maz: -17.8; 1.7; 7.6; -6.5; 3.4; 11.2; -2.5; 37.4; -2.2; -10.1; 12.5; -14.5; 13.1; -6.6; -14.2; -5.0
vupad: -14.0; -26.8; -2.3; -45.3; -3.0; -62.3; -6.7; 53.2; 21.6; -2.1; -19.0; -8.2; 19.8; 0.7; -34.1; -1.1
mub: -29.1; -8.3; 11.6; -32.0; 18.3; 7.2; -8.5; 65.0; 13.5; 1.7; -24.9; -14.0; 5.8; -14.5; -29.7; -9.9
Gope: -0.5; -21.5; 5.0; 12.8; 6.7; 0.8; -1.8; -10.3; -15.2; 70.5; -11.8; -12.0; 16.3; -3.5; -6.8; -0.4
Reg: 5.2; -6.8; -8.2; -12.2; -0.7; -0.7; 0.0; -8.5; 14.7; 6.3; 24.4; -5.0; -8.0; -0.7; -3.3; 1.5
ren: -28.6; -1.2; 7.4; -25.9; 13.3; 9.1; -11.3; 70.7; 8.2; -5.6; 27.0; -9.7; 29.6; -13.7; -36.5; -6.9
tufo: -11.7; 12.1; -4.9; -9.9; 6.4; 12.2; -1.5; 6.8; 4.1; -8.4; -11.7; -1.9; -0.4; -5.7; -0.4; -7.1
kel: -23.7; -28.5; 8.2; -19.0; -5.2; -9.5; -2.4; 83.3; 7.3; 4.5; -19.7; -6.9; 34.9; -5.1; -41.3; 0.5
roko: -11.7; 12.1; -4.9; -21.5; 0.8; -1.8; -12.0; 70.5; 5.0; 12.8; -10.3; -15.2; 29.1; -15.0; -36.9; -7.7
which: 12.1; -4.9; -21.5; 0.8; -1.8; -12.0; 70.5; 5.0; 12.8; -10.3; -15.2
roko
which: -5.2; -9.5; -2.4
kel
which: -11.7; 12.1; -4.9; -21.5; 0.8; -1.8; -12.0; 70.5; 5.0; 12.8; -10.3; -15.2; 29.1; -15.0; -36.9; -7.7
roko
which: -11.7; 12.1; -4.9; -9.9; 6.4; 12.2; -1.5; 6.8; 4.1; -8.4; -11.7; -1.9; -0.4; -5.7; -0.4; -7.1
tufo

Reg: -25.3; 12.9; -67.9; 8.1; -39.4; 0.7; 20.6; 34.7; -17.0
maz: -3.4; 65.1; -19.9; -12.3; -3.7; -48.5; -3.3; 9.7; -6.7
ren: 11.4; 26.3; -7.3; -28.1; 3.3; -3.0; 9.2; -11.4; 5.4
kel: 20.6; 6.5; 4.5; 37.1; 0.7; 26.0; 0.3; -0.6; 0.0
vupad: 18.8; -32.1; 39.4; -14.2; -44.5; 29.6; 53.1; 18.7; 10.4
kizu: 18.7; 17.2; 11.4; 26.4; 0.7; 14.5; -8.4; 5.1; -2.0
Dulu: -29.8; -51.5; -13.5; -9.3; -6.4; -16.7; 22.7; -4.2; 17.6
tufo: -5.3; -30.0; 25.1; -23.2; 16.7; -2.4; -8.7; -15.9; 7.3
mub: 5.5; 24.2; 14.7; -29.9; -51.5; -13.5; 37.8; 40.8; -2.9
roko: -24.3; -17.3; -24.6; 3.6; 52.3; -11.1; -49.4; -32.9; -2.2
which: 11.4; 26.4
kizu
which: 11.4; 26.3; -7.3; -28.1; 3.3; -3.0; 9.2; -11.4
ren
which: -29.9; -51.5; -13.5
mub
which: -29.8; -51.5; -13.5; -9.3; -6.4; -16.7; 22.7; -4.2
Dulu

kel: 40.0; 6.0; -2.2; -0.1; 2.6; -27.1; -9.3; -3.5; -8.4; -19.5; 38.3; -13.5; -61.2; -13.2; 32.0; 19.1; 39.5; 19.7; -28.2; 13.3; -13.4; -27.9; -2.3; 8.5; 9.8; -12.8; 26.8; -3.0; 10.1; -2.7; -0.8; -36.2; -48.3; 24.9; 21.0; 25.1; -4.7; -15.6; -16.2; -9.2; -14.2; 1.3; 18.4; -18.0; -9.1; -17.9; -8.3; 47.6; -39.1; 52.2; -35.7; -49.5; -7.3; -29.3; 11.6; 31.6; 5.5; -13.1; 4.2
ren: -49.5; -7.0; 17.6; 12.5; -29.2; 11.7; 5.8; -4.2; 7.6; -12.2; 14.1; 0.7; 35.7; 68.1; -6.0; -4.4; -73.9; 4.1; -13.0; -12.8; -5.1; -19.2; -21.6; 5.9; 0.2; -6.8; -18.2; -14.2; -11.9; -26.9; 10.6; 19.4; 7.2; 25.1; -35.8; -11.5; -33.6; 3.0; 11.7; 6.3; 23.4; 3.0; 1.3; -10.9; 7.9; -5.9; 14.6; -7.3; 19.1; -44.1; 30.4; 21.6; 20.2; 23.8; 3.3; -24.5; -9.4; 23.0; -9.8
mub: -46.2; 42.4; 16.2; 5.2; -23.9; -2.0; 3.1; 3.1; 5.8; -31.1; 10.1; -27.3; 7.0; 56.9; -7.3; 34.5; -36.4; 33.8; -22.8; -41.2; -22.9; -13.5; -11.9; -22.8; 1.8; -36.9; -23.8; 9.5; 4.5; 2.2; 3.7; 12.4; -37.2; 45.2; -20.1; -20.3; -25.5; -44.7; 38.9; -12.8; 13.5; -7.1; 14.8; -15.9; 13.8; 12.5; 44.9; 20.1; 40.5; -25.6; 40.3; 10.1; 28.4; -14.4; 9.0; 3.3; -0.4; -6.4; -18.5
maz: -56.5; 35.6; 20.6; 15.3; -27.6; 14.1; 0.9; -3.5; 4.7; -25.6; 15.2; -10.5; 27.5; 68.6; -15.4; 7.1; -62.3; 14.0; -13.3; -23.6; -14.0; -19.9; -31.0; -6.3; 1.7; -20.9; -24.3; -9.1; -5.6; -23.1; 9.3; 23.4; -9.5; 32.3; -31.1; -15.7; -34.7; -12.0; 15.3; 1.7; 14.9; 5.7; 12.1; -15.6; 14.9; -4.3; 30.2; 0.1; 23.9; -40.2; 32.4; 21.1; 23.7; 8.2; 1.9; -20.0; -5.9; 15.5; -15.2
which: -13.3; -23.6; -14.0
maz
which: -49.5; -7.3
kel

